Below are the code and all the weights of a small trained network. Each question names an input and a class and asks about switching units off, where a switched-off unit gives its printed mean instead of its output.

import numpy as np


def w(rows, s, z=0):
    codes = np.array(rows[::2]) - 128.0
    scale = np.full(codes.shape[1], s)
    scale[-1] = z or s
    return codes * scale


def norm(h):
    return h / np.sqrt((h * h).mean(-1, keepdims=True) + 1e-5)


def f(y):
    return np.maximum(y, 0)


def log_softmax(a):
    a = a - a.max(-1, keepdims=True)
    return a - np.log(np.exp(a).sum(-1, keepdims=True))


def net(x, mask):
    res = np.array(x, float).reshape(1, 8) / 4 @ E
    u = 0
    for l in range(3):
        y = f(norm(res) @ A[l][:, :-1].T + A[l][:, -1])
        res = res + np.where(mask[u : u + 13], y, B[l][:, -1]) @ B[l][:, :-1]
        u += 13
    return log_softmax(norm(res)[-1] @ U[:, :-1].T + U[:, -1])


A, B = {}, {}
E = w([
[171,108,154,228,33,108],'x0',
[154,84,241,84,203,196],'x1',
[179,189,68,158,67,193],'x2',
[66,1,169,67,154,102],'x3',
[108,181,168,211,190,84],'x4',
[199,149,165,121,114,44],'x5',
[187,134,101,199,167,93],'x6',
[103,154,141,208,130,157],'x7',
],0.0065)
A[0] = w([
[101,151,97,117,119,140,8],'0.n0',
[156,151,91,108,181,60,62],'0.n1',
[122,149,67,121,79,250,108],'0.n2',
[143,97,125,190,133,149,4],'0.n3',
[126,107,152,127,103,132,10],'0.n4',
[208,96,89,140,37,130,106],'0.n5',
[219,167,187,95,146,183,137],'0.n6',
[179,122,100,125,61,116,21],'0.n7',
[136,139,92,76,190,71,85],'0.n8',
[98,115,104,64,138,198,129],'0.n9',
[83,23,140,2,140,153,80],'0.n10',
[154,107,125,217,171,161,93],'0.n11',
[54,139,184,174,126,189,20],'0.n12',
],0.011,0.0025)
B[0] = w([
[146,123,108,99,127,126,141],'0.n0',
[64,158,76,86,149,62,167],'0.n1',
[66,165,53,22,163,122,225],'0.n2',
[79,88,149,141,169,102,150],'0.n3',
[106,143,144,120,143,103,136],'0.n4',
[85,135,203,184,39,157,198],'0.n5',
[205,163,129,29,176,159,212],'0.n6',
[122,129,191,162,60,152,165],'0.n7',
[42,133,63,135,98,123,173],'0.n8',
[102,131,110,165,162,46,204],'0.n9',
[247,44,255,173,240,33,254],'0.n10',
[100,89,201,144,208,98,188],'0.n11',
[62,182,119,200,66,129,185],'0.n12',
],0.0091,0.0078)
A[1] = w([
[131,110,122,119,125,135,73],'1.n0',
[175,126,107,169,57,110,22],'1.n1',
[105,89,162,131,103,131,24],'1.n2',
[137,104,137,132,137,121,61],'1.n3',
[147,120,104,132,122,147,65],'1.n4',
[137,2,91,136,166,86,66],'1.n5',
[126,95,131,140,101,125,20],'1.n6',
[175,122,138,125,200,147,105],'1.n7',
[180,153,158,78,95,164,2],'1.n8',
[125,38,143,57,97,125,123],'1.n9',
[161,168,100,153,174,135,78],'1.n10',
[182,84,104,145,72,88,33],'1.n11',
[127,108,113,133,68,182,75],'1.n12',
],0.0091,0.0032)
B[1] = w([
[141,106,140,108,74,94,128],'1.n0',
[103,28,214,118,100,199,154],'1.n1',
[84,150,157,117,117,77,152],'1.n2',
[125,171,139,78,123,128,151],'1.n3',
[114,98,139,99,132,129,128],'1.n4',
[231,253,151,135,199,115,255],'1.n5',
[114,117,148,153,124,134,134],'1.n6',
[194,98,111,121,179,64,244],'1.n7',
[210,117,133,47,83,149,159],'1.n8',
[89,163,159,241,194,48,194],'1.n9',
[97,85,179,116,136,39,171],'1.n10',
[40,140,149,183,127,113,146],'1.n11',
[167,76,185,62,215,113,155],'1.n12',
],0.005,0.0039)
A[2] = w([
[106,126,59,132,116,153,26],'2.n0',
[115,85,133,88,109,74,74],'2.n1',
[70,122,166,175,153,201,47],'2.n2',
[154,130,107,112,64,173,82],'2.n3',
[98,121,105,214,151,121,109],'2.n4',
[99,140,94,97,96,198,111],'2.n5',
[154,44,137,74,179,122,93],'2.n6',
[143,152,106,132,97,101,132],'2.n7',
[140,87,145,155,122,139,97],'2.n8',
[146,108,110,139,148,91,98],'2.n9',
[198,134,137,149,175,146,60],'2.n10',
[154,123,156,158,141,249,2],'2.n11',
[77,120,55,127,160,240,11],'2.n12',
],0.011,0.0031)
B[2] = w([
[118,141,105,102,180,85,152],'2.n0',
[129,166,111,122,154,51,178],'2.n1',
[85,119,142,149,78,71,183],'2.n2',
[152,79,157,87,183,201,159],'2.n3',
[173,33,155,115,86,149,210],'2.n4',
[145,102,83,43,126,148,182],'2.n5',
[213,175,161,155,203,114,254],'2.n6',
[103,52,133,103,136,149,162],'2.n7',
[100,167,102,140,134,139,163],'2.n8',
[156,160,116,95,153,132,193],'2.n9',
[154,85,86,79,169,103,211],'2.n10',
[69,196,84,82,201,106,147],'2.n11',
[68,158,70,128,156,1,169],'2.n12',
],0.0082,0.0048)
U = w([
[142,49,70,155,117,137,5],'0',
[93,103,180,216,78,128,132],'1',
[171,128,119,72,63,240,118],'2',
[197,116,168,129,240,72,156],'3',
[69,165,8,80,141,101,136],'4',
],0.018,0.011)

Each question gives the input, the list of numbers given to net, and the class t.
The units are the neurons (one row each of A and B). Each row of codes is followed by its name. A weight is (code - 128) times the scale printed after its matrix; where a second scale follows, it is the last column's (A, B and U).
mask holds one flag per neuron, layer by layer. A switched-off neuron (its flag False) gives its mean, the last column of its row in B, instead of its output. The means were averaged over made-up inputs and are rounded, as every weight is.
A unit's drop is (log p(t) with every unit on - log p(t) with that unit switched off) / (log p(t) with every unit on - log p(t) with every unit switched off).
The circuit of an input: a set's keep is (log p(t) with only the set's units on - log p(t) with every unit switched off) / (log p(t) with every unit on - log p(t) with every unit switched off). Starting from the 12 units with the biggest drops (on a tie, the unit counted first), units are removed one at a time, each time the one whose removal leaves the highest keep (on an exact tie, the one counted first), for as long as the keep stays at least 0.8.
circuit, biggest first: the units of the circuit, biggest drop first
most important unit: the unit with the biggest drop
top k neurons: the k neurons with the biggest drops, biggest first
top k neurons in layer l: the k neurons of layer l with the biggest drops, biggest first
drop of u: that unit's drop, to one decimal
input [-2,-4,2,8,-7,-5,-8,-7], class 3: most important unit : 0.n10
input [5,-8,6,-1,-1,-4,2,-8], class 2: top 2 neurons : (0.n10; 0.n5)
input [-7,1,-4,-3,7,-1,-1,1], class 4: circuit, biggest first : (0.n10; 0.n8)
input [4,0,3,-6,-7,-1,-5,2], class 2: top 2 neurons : (0.n5; 0.n7)
input [6,3,5,-6,5,-3,-1,-4], class 2: top 2 neurons : (0.n10; 0.n6)
input [6,-5,1,-6,-2,-6,3,7], class 1: top 2 neurons : (0.n5; 0.n6)
input [5,0,2,-6,2,6,6,8], class 1: top 2 neurons : (0.n10; 0.n5)
input [-2,-4,3,-2,4,3,3,3], class 1: top 3 neurons : (0.n10; 0.n6; 0.n2)
input [4,-4,-6,-6,-2,-2,-2,1], class 1: top 2 neurons : (0.n6; 0.n5)
input [8,6,6,3,3,2,-7,-3], class 2: top 2 neurons in layer 0 : (0.n6; 0.n10)
input [4,-1,2,3,5,-7,2,-4], class 1: top 2 neurons : (0.n10; 0.n12)
input [-4,5,3,-7,-3,1,2,-1], class 2: top 2 neurons : (0.n10; 0.n6)
input [-5,-3,-1,-6,7,8,6,-5], class 4: top 2 neurons in layer 0 : (0.n10; 0.n1)
input [2,-8,-6,-8,3,-4,1,-8], class 1: top 3 neurons : (0.n2; 0.n6; 0.n7)
input [-5,-6,-6,0,4,-1,3,2], class 4: circuit, biggest first : (0.n10)
input [1,-7,-8,-4,-5,3,4,-1], class 1: top 2 neurons : (0.n2; 0.n5)
input [8,-6,1,-7,-4,3,-4,3], class 2: circuit, biggest first : (0.n10; 0.n9; 2.n3)
input [-5,-1,8,0,-8,4,4,1], class 4: top 2 neurons in layer 0 : (0.n2; 0.n10)
input [-3,0,7,-2,-7,0,5,-2], class 2: top 2 neurons : (0.n5; 0.n7)
input [8,-1,6,-1,-8,-1,3,6], class 1: circuit, biggest first : (0.n5)
input [8,4,5,-3,-8,-8,4,7], class 4: top 2 neurons in layer 0 : (0.n2; 0.n10)
input [1,-3,-1,2,6,-7,1,-2], class 1: top 2 neurons in layer 0 : (0.n10; 0.n2)
input [-1,-8,-2,4,4,3,4,2], class 4: top 2 neurons in layer 0 : (0.n10; 0.n1)
input [1,-5,7,2,-7,3,5,-2], class 2: drop of 0.n10 : 0.3
